A =
[[147 139 146 145 110]
 [142 137 145 138 113]
 [104 117 101 102 154]
 [121 123 119 123 135]
 [123 126 121 123 134]
 [124 123 120 122 135]
 [127 129 131 126 127]
 [120 126 120 121 136]
 [106 115 101 100 158]]
Indices start at 1.
The entry in row 3 and column 1? 104
The entry at row 2, column 1? 142
The entry in the bottom-right corner? 158
The entry at row 1, column 2 is 139
The entry at row 1, column 3? 146
The minimum -> 100
The entry at row 1, column 1? 147
The entry just left of the centre entry? 126
The entry at row 2, column 3? 145
The entry just right of 142 -> 137
The top entry of the column that holds the largest entry? 110
The entry directly below 110 is 113
The entry in the bottom-left corner is 106
The entry at row 3, column 2 is 117
The entry in row 3 and column 3? 101
The entry directly above the centre entry: 119
The top entry of the column that holds the smallest entry: 145
The entry just right of the centre entry? 123

grid =
array([[125, 129, 124, 128],
       [147, 155, 155, 145],
       [124, 127, 127, 128],
       [127, 125, 128, 128],
       [125, 132, 124, 129]])
The second entry on the main diagonal is 155
The last entry, reading row by row?
A: 129
The entry in the top-left corner is 125
The entry directly above 132?
A: 125
The largest entry in the last row?
A: 132
The largest entry in the first row is 129
The third entry on the diagonal from the top-right corner?
A: 127
The top-right entry?
A: 128

[[128 128 128 128 137 152 132 128 128]
 [128 128 128 142 149 130 128 128 128]
 [128 128 128 128 128 128 132 152 137]
 [150 141 129 128 128 128 128 128 130]
 [128 128 128 129 146 144 129 128 128]
 [127 128 128 128 130 148 143 128 128]
 [128 128 130 149 143 129 128 128 127]
 [128 128 131 150 140 128 129 128 128]]
The top-right entry -> 128
Find the last entry, reading row by row.
A: 128
The entry in the bottom-left corner -> 128
Find the 3rd-last entry, reading row by row.
A: 129
The largest entry in the first row: 152
Find the first entry on the main diagonal.
A: 128
Find the largest entry in the last row.
A: 150
The 5th entry, reading row by row: 137
The 2nd entry from the end, reading row by row -> 128
Find the smallest entry in the last column.
A: 127
Find the 4th entry in reading order.
A: 128
The largest entry in the first column: 150
Find the 2nd entry on the main diagonal.
A: 128
Find the 3rd entry on the main diagonal.
A: 128
Find the third entry on the diagonal from the top-right corner.
A: 132
Find the 5th entry from the end, reading row by row.
A: 140
The smallest entry in the first column -> 127

Questions about the matrix below. Rows and columns are numbered from 1.
1) Find the top-right entry.
2) Find the entry at row 1, column 2.
3) Find the entry at row 1, column 1.
4) Find the entry directly above the centre entry.
5) Find the entry directly above the largest entry.
6) Find the entry directly below the centre entry.
7) Find the entry in row 1 and column 3.
8) Find the entry at row 3, column 1.
[[119 137 130 127 128 104 122]
 [120 135 128 129 126 133 108]
 [132 132 130 128 128 131 131]
 [144 130 130 128 129 132 142]
 [127 125 128 129 128 143 132]
 [115 133 130 129 128 133 117]
 [134 124 130 127 126 119 145]
 [145 129 128 128 128 118 155]
 [144 122 126 130 128 115 140]
 [138 139 128 126 128 121 149]
 [113 135 129 128 128 129 119]]
1) 122
2) 137
3) 119
4) 129
5) 145
6) 127
7) 130
8) 132

Read these off the grid that follows. Rows and columns are numbered from 1.
1) Give the entry in the bottom-right corner.
2) Give the top-right entry.
3) Give the entry at row 1, column 3.
4) Give the entry directly above 145.
[[142 144 147 149]
 [152 139 143 148]
 [145 155 144 150]
 [141 150 139 144]
 [144 143 152 147]]
1) 147
2) 149
3) 147
4) 152

a =
129	129	128	129	127	130	128	128	125	129
129	128	128	126	126	125	130	131	136	127
129	128	124	129	128	127	126	127	126	127
136	147	110	134	137	116	136	125	143	107
106	131	120	148	123	144	139	113	140	142
134	124	139	132	116	133	120	121	126	115
127	127	124	127	126	127	127	129	129	126
128	129	132	126	126	126	132	130	132	129
128	127	128	129	129	129	128	128	127	126
Indices start at 1.
Find the entry in the top-left corner.
A: 129
The entry directly above the smallest entry is 136
Find the entry just right of the largest entry.
A: 123
Find the entry directly below the largest entry.
A: 132
Find the entry just left of the largest entry.
A: 120
The entry in row 2 and column 1 -> 129
Find the entry in row 1 and column 3.
A: 128
The bottom entry of the column that holds the largest entry is 129
Find the entry at row 1, column 2.
A: 129
The top entry of the column that holds the largest entry is 129
Find the entry directly below the smallest entry.
A: 134
The entry in the bottom-right corner: 126
The bottom entry of the column that holds the smallest entry -> 128
The entry directly above the largest entry: 134
The entry in the top-right corner is 129
Find the entry at row 3, column 1.
A: 129

Questions about the grid below. Rows and columns are numbered from 1.
1) Report the entry directly below 120.
2) Report the entry just left of the largest entry.
3) Report the entry in row 2 and column 1.
4) Report the entry just right of the largest entry.
5) Report the entry directly above the largest entry.
6) Report the entry directly above 113.
7) Report the entry directly above 140.
8) Report the entry in the top-right corner.
[[134 144 144 112 136 108]
 [124 146 148 106 151 138]
 [121 137 131 120 134 121]
 [142 104 130 140 113 131]]
1) 140
2) 106
3) 124
4) 138
5) 136
6) 134
7) 120
8) 108

Questions about the table below.
1) Find the top-left entry.
2) Find the last entry, reading row by row.
3) Find the largest entry in the last column.
4) Find the largest entry in the first row.
5) Find the 5th entry, reading row by row.
6) Find the bottom-left entry.
7) Find the second entry on the main diagonal.
8) Find the top entry of the column that holds the smallest entry.
123	119	131	114	129	138	128	133	145	116	138
129	130	128	125	127	124	128	128	128	124	127
147	124	103	138	122	128	143	119	135	119	143
130	133	125	124	129	118	131	124	126	129	116
130	129	130	128	127	127	128	128	129	127	131
139	124	116	134	125	129	136	117	131	122	135
103	129	113	114	101	141	129	147	104	123	128
154	133	134	117	144	101	112	116	149	129	110
149	123	99	143	122	128	139	121	134	117	142
119	135	136	117	129	127	114	128	123	126	118
129	131	123	120	128	124	126	129	128	125	124
128	128	126	124	126	127	126	128	128	128	125
121	128	129	143	136	134	133	120	124	130	134
126	128	129	133	132	131	129	130	130	130	128
1) 123
2) 128
3) 143
4) 145
5) 129
6) 126
7) 130
8) 131

Read these off the matrix that follows.
1) What is the 1st entry, reading row by row?
2) What is the largest entry in the first column?
3) What is the top-right entry?
4) What is the 3rd-last entry, reading row by row?
5) What is the entry just right of 107?
6) What is the fifth-last entry, reading row by row?
7) What is the 2nd entry on the main diagonal?
8) What is the smallest entry in the last column?
[[132 127 128 141 145]
 [125 130 128 124 124]
 [135 123 129 133 124]
 [141 105 135 118 105]
 [127 131 136 117 133]
 [134 126 137 135 145]
 [126 137 112 121 130]
 [121 141 107 126 126]
 [123 123 134 121 119]
 [126 124 124 131 122]
 [130 128 138 116 123]
 [115 117 124 132 120]
 [130 122 130 127 126]
 [130 126 130 128 129]]
1) 132
2) 141
3) 145
4) 130
5) 126
6) 130
7) 130
8) 105

[[130 124 124 132 126 132 128 124 134 135 130 128]
 [127 130 133 126 134 120 132 120 123 130 131 125]
 [131 127 122 138 126 132 124 123 137 135 132 132]
 [134 127 120 140 125 134 121 126 139 136 131 134]
 [120 135 129 130 126 129 133 123 132 121 130 131]
 [140 123 123 129 125 134 111 149 127 126 120 133]
 [120 136 127 135 126 129 132 119 135 124 132 133]
 [125 128 124 134 126 131 133 117 136 135 133 128]
 [121 135 131 125 127 128 130 131 126 115 125 130]
 [140 136 139 131 150 100 117 117 111 132 135 126]]
Report the entry just right of the smallest entry.
A: 117
Report the last entry, reading row by row.
A: 126
Report the entry just left of 100.
A: 150
Report the top-left entry.
A: 130
The 2nd entry on the diagonal from the top-right corner is 131
Report the third entry on the main diagonal.
A: 122
Report the bottom-left entry.
A: 140
Report the entry directly above the largest entry.
A: 127
The entry directly above the smallest entry: 128
Report the second entry on the main diagonal.
A: 130
Report the smallest entry in the last column.
A: 125
The 5th entry from the end, reading row by row: 117
Report the entry just right of the largest entry.
A: 100
Report the 3rd entry from the end, reading row by row.
A: 132
Report the fourth-last entry, reading row by row.
A: 111
The entry in the top-right corner -> 128
Report the largest entry in the last column.
A: 134
Report the top entry of the column that holds the largest entry.
A: 126
The entry just left of the largest entry -> 131
The top entry of the column that holds the smallest entry: 132

[118 134 101 117 108 122 115]
The entry just right of 122?
Answer: 115
The entry just left of 101 is 134

[149 119 128 103 118 141 147 128]
The second smallest entry: 118
The entry just left of 119 is 149
The second entry from the left -> 119

Questions about the table below.
1) The entry directly below 152?
2) The 1st entry, reading row by row?
128  133  137  134  152
131  126  134  137  108
1) 108
2) 128
